Below is a small trained network, with its code and all its weights. Each question gives an input and a class and asks what happens when units are switched off, that is, made to give their printed mean instead of their output.

import numpy as np


def w(rows, s, z=0):
    codes = np.array(rows[::2]) - 128.0
    scale = np.full(codes.shape[1], s)
    scale[-1] = z or s
    return codes * scale


def norm(h):
    return h / np.sqrt((h * h).mean(-1, keepdims=True) + 1e-5)


def f(y):
    return y / 2 * (1 + np.tanh(0.7978845608 * (y + 0.044715 * y**3)))


def log_softmax(a):
    a = a - a.max(-1, keepdims=True)
    return a - np.log(np.exp(a).sum(-1, keepdims=True))


def net(x, mask):
    res = np.array(x, float).reshape(1, 6) / 4 @ E
    u = 0
    for l in range(4):
        y = f(norm(res) @ A[l][:, :-1].T + A[l][:, -1])
        res = res + np.where(mask[u : u + 6], y, B[l][:, -1]) @ B[l][:, :-1]
        u += 6
    return log_softmax(norm(res)[-1] @ U[:, :-1].T + U[:, -1])


A, B = {}, {}
E = w([
[91,45,80,159,196,173,137,136,75,123],'x0',
[164,191,90,76,221,131,131,156,151,79],'x1',
[46,206,124,150,155,118,106,17,89,91],'x2',
[81,143,138,126,110,234,83,147,180,123],'x3',
[149,133,217,106,184,163,151,99,104,167],'x4',
[102,103,134,79,163,69,6,144,121,174],'x5',
],0.0016)
A[0] = w([
[164,86,135,97,121,137,161,194,149,168,70],'0.n1',
[176,132,123,132,145,36,181,106,66,163,82],'0.n2',
[159,104,252,62,189,177,166,71,102,164,2],'0.n3',
[102,77,90,168,164,170,119,161,86,112,50],'0.n4',
[173,130,128,151,110,169,196,110,121,82,45],'0.n5',
[81,157,143,162,139,110,142,85,122,118,21],'0.n6',
],0.0037,0.0013)
B[0] = w([
[178,144,134,164,169,152,102,47,133,134,196],'0.n1',
[132,135,154,125,100,181,97,179,65,61,219],'0.n2',
[103,202,2,238,116,44,94,218,164,137,254],'0.n3',
[133,185,129,76,110,129,173,148,83,188,182],'0.n4',
[72,97,200,99,177,75,110,154,161,133,184],'0.n5',
[165,126,125,149,154,134,94,89,141,140,123],'0.n6',
],0.0041,0.00098)
A[1] = w([
[158,68,131,77,89,134,170,187,150,134,174],'1.n1',
[112,76,99,65,154,75,13,131,120,172,58],'1.n2',
[98,91,2,97,44,109,130,136,153,60,89],'1.n3',
[131,138,175,217,98,111,107,112,101,197,130],'1.n4',
[148,171,104,83,212,118,132,144,155,93,47],'1.n5',
[125,119,111,162,112,156,247,103,162,78,2],'1.n6',
],0.0035,0.00071)
B[1] = w([
[132,174,131,184,183,106,71,37,122,151,227],'1.n1',
[88,149,253,215,184,131,220,145,169,67,255],'1.n2',
[141,205,76,189,178,95,148,171,130,198,237],'1.n3',
[107,110,28,101,120,122,183,145,190,89,254],'1.n4',
[97,51,65,56,102,136,196,105,187,113,242],'1.n5',
[61,127,234,152,213,61,41,176,142,141,213],'1.n6',
],0.0037,0.00087)
A[2] = w([
[84,72,143,186,40,112,129,109,111,180,147],'2.n1',
[76,160,125,124,102,251,103,161,200,154,96],'2.n2',
[95,87,102,151,206,174,152,134,53,149,3],'2.n3',
[49,179,99,134,131,148,126,33,86,53,31],'2.n4',
[241,46,136,149,149,189,118,160,164,148,51],'2.n5',
[183,206,170,118,65,96,102,103,186,91,34],'2.n6',
],0.0035,0.00055)
B[2] = w([
[168,137,71,13,247,137,153,152,193,45,204],'2.n1',
[194,152,135,99,125,83,80,162,10,83,247],'2.n2',
[108,145,158,77,4,92,136,136,167,183,216],'2.n3',
[254,35,156,186,151,110,99,87,184,218,230],'2.n4',
[118,119,132,174,121,87,96,6,149,155,179],'2.n5',
[64,51,108,124,101,157,175,148,84,223,223],'2.n6',
],0.0037,0.0014)
A[3] = w([
[150,110,64,3,138,156,164,110,190,37,1],'3.n1',
[152,70,133,168,91,122,96,109,152,128,123],'3.n2',
[146,87,119,156,102,73,197,117,112,79,165],'3.n3',
[170,112,142,115,107,113,100,144,12,52,122],'3.n4',
[93,146,210,125,163,114,151,165,179,96,107],'3.n5',
[85,121,140,67,20,138,165,135,148,206,111],'3.n6',
],0.0039,0.0014)
B[3] = w([
[100,29,31,67,146,210,108,62,178,9,200],'3.n1',
[144,174,178,121,205,169,173,46,193,97,170],'3.n2',
[117,168,113,63,142,231,2,158,119,141,250],'3.n3',
[166,196,182,89,36,236,66,124,87,125,157],'3.n4',
[10,62,175,164,76,133,56,180,126,52,237],'3.n5',
[78,44,96,46,248,115,148,129,2,171,199],'3.n6',
],0.003,0.0012)
U = w([
[225,117,156,201,171,93,115,7,219,196,171],'0',
[9,92,255,171,128,100,94,195,156,53,156],'1',
[123,214,4,193,130,63,136,220,152,159,161],'2',
[119,65,28,48,146,181,122,102,189,17,152],'3',
[221,207,165,87,57,188,46,145,13,121,148],'4',
[78,61,109,50,154,99,181,131,21,230,130],'5',
[134,156,137,138,60,149,203,103,120,103,39],'6',
[128,141,140,142,36,158,239,81,102,90,3],'7',
],0.0065,0.0042)

Each question gives the input, the list of numbers given to net, and the class t.
The units are the neurons (one row each of A and B). Each row of codes is followed by its name. A weight is (code - 128) times the scale printed after its matrix; where a second scale follows, it is the last column's (A, B and U).
mask holds one flag per neuron, layer by layer. A switched-off neuron (its flag False) gives its mean, the last column of its row in B, instead of its output. The means were averaged over made-up inputs and are rounded, as every weight is.
A unit's drop is (log p(t) with every unit on - log p(t) with that unit switched off) / (log p(t) with every unit on - log p(t) with every unit switched off).
The circuit of an input: a set's keep is (log p(t) with only the set's units on - log p(t) with every unit switched off) / (log p(t) with every unit on - log p(t) with every unit switched off). Starting from the 12 units with the biggest drops (on a tie, the unit counted first), units are removed one at a time, each time the one whose removal leaves the highest keep (on an exact tie, the one counted first), for as long as the keep stays at least 0.8.
units of the circuit, in order: the units of the circuit, biggest drop first
most important unit: the unit with the biggest drop
k most important neurons: the k neurons with the biggest drops, biggest first
top k neurons in layer l: the k neurons of layer l with the biggest drops, biggest first
input [-2,-2,4,2,8,7], class 2: units of the circuit, in order	[0.n3]
input [3,-6,6,-4,-4,-8], class 1: 3 most important neurons	[1.n6 0.n5 0.n1]
input [8,0,-5,5,2,-3], class 5: units of the circuit, in order	[0.n4 2.n3 3.n6]
input [-6,8,-3,2,6,7], class 3: top 4 neurons in layer 1	[1.n5 1.n6 1.n3 1.n1]
input [-7,1,3,-4,8,6], class 2: 4 most important neurons	[0.n3 0.n5 2.n3 1.n6]
input [-5,-6,-5,6,-6,5], class 2: 4 most important neurons	[1.n3 1.n5 0.n5 0.n2]
input [8,1,-5,1,8,-2], class 2: 2 most important neurons	[0.n3 2.n6]
input [4,-3,3,-4,8,-7], class 2: 2 most important neurons	[0.n3 1.n2]
input [-3,-5,-1,6,3,0], class 4: 4 most important neurons	[2.n2 1.n5 3.n4 0.n5]
input [7,-8,-7,-4,-6,1], class 3: 3 most important neurons	[2.n1 0.n3 2.n4]
input [-3,-4,-8,2,7,-5], class 0: top 2 neurons in layer 1	[1.n2 1.n3]
input [1,-8,-7,5,2,-2], class 3: 3 most important neurons	[2.n1 1.n4 2.n4]
input [4,3,5,-1,4,-4], class 0: top 3 neurons in layer 2	[2.n4 2.n6 2.n1]
input [8,-3,5,-7,8,-2], class 2: 2 most important neurons	[0.n3 2.n2]
input [4,6,7,-7,5,-1], class 0: top 3 neurons in layer 1	[1.n5 1.n4 1.n3]
input [-7,2,1,-7,-5,-4], class 4: most important unit	0.n2
input [6,-4,3,7,-2,-8], class 1: 3 most important neurons	[1.n6 0.n5 0.n2]
input [8,4,-2,5,8,-7], class 2: 2 most important neurons	[0.n3 1.n2]
input [2,-5,8,-3,-6,-4], class 0: 2 most important neurons	[2.n4 0.n3]
input [4,4,-5,4,4,-2], class 0: most important unit	2.n5
input [-2,1,-2,8,3,6], class 4: 3 most important neurons	[2.n2 0.n5 1.n6]
input [1,2,0,8,2,-5], class 4: 3 most important neurons	[2.n2 1.n2 3.n4]
input [-6,6,5,-5,-3,0], class 3: top 2 neurons in layer 1	[1.n5 1.n1]
input [-6,8,2,6,4,0], class 3: units of the circuit, in order	[1.n5 3.n1]
input [7,-8,3,-1,6,-6], class 3: units of the circuit, in order	[2.n1 1.n2 2.n6]
input [-6,-7,-5,1,5,8], class 1: units of the circuit, in order	[1.n2 3.n5]
input [3,-2,6,-3,0,3], class 0: most important unit	2.n4
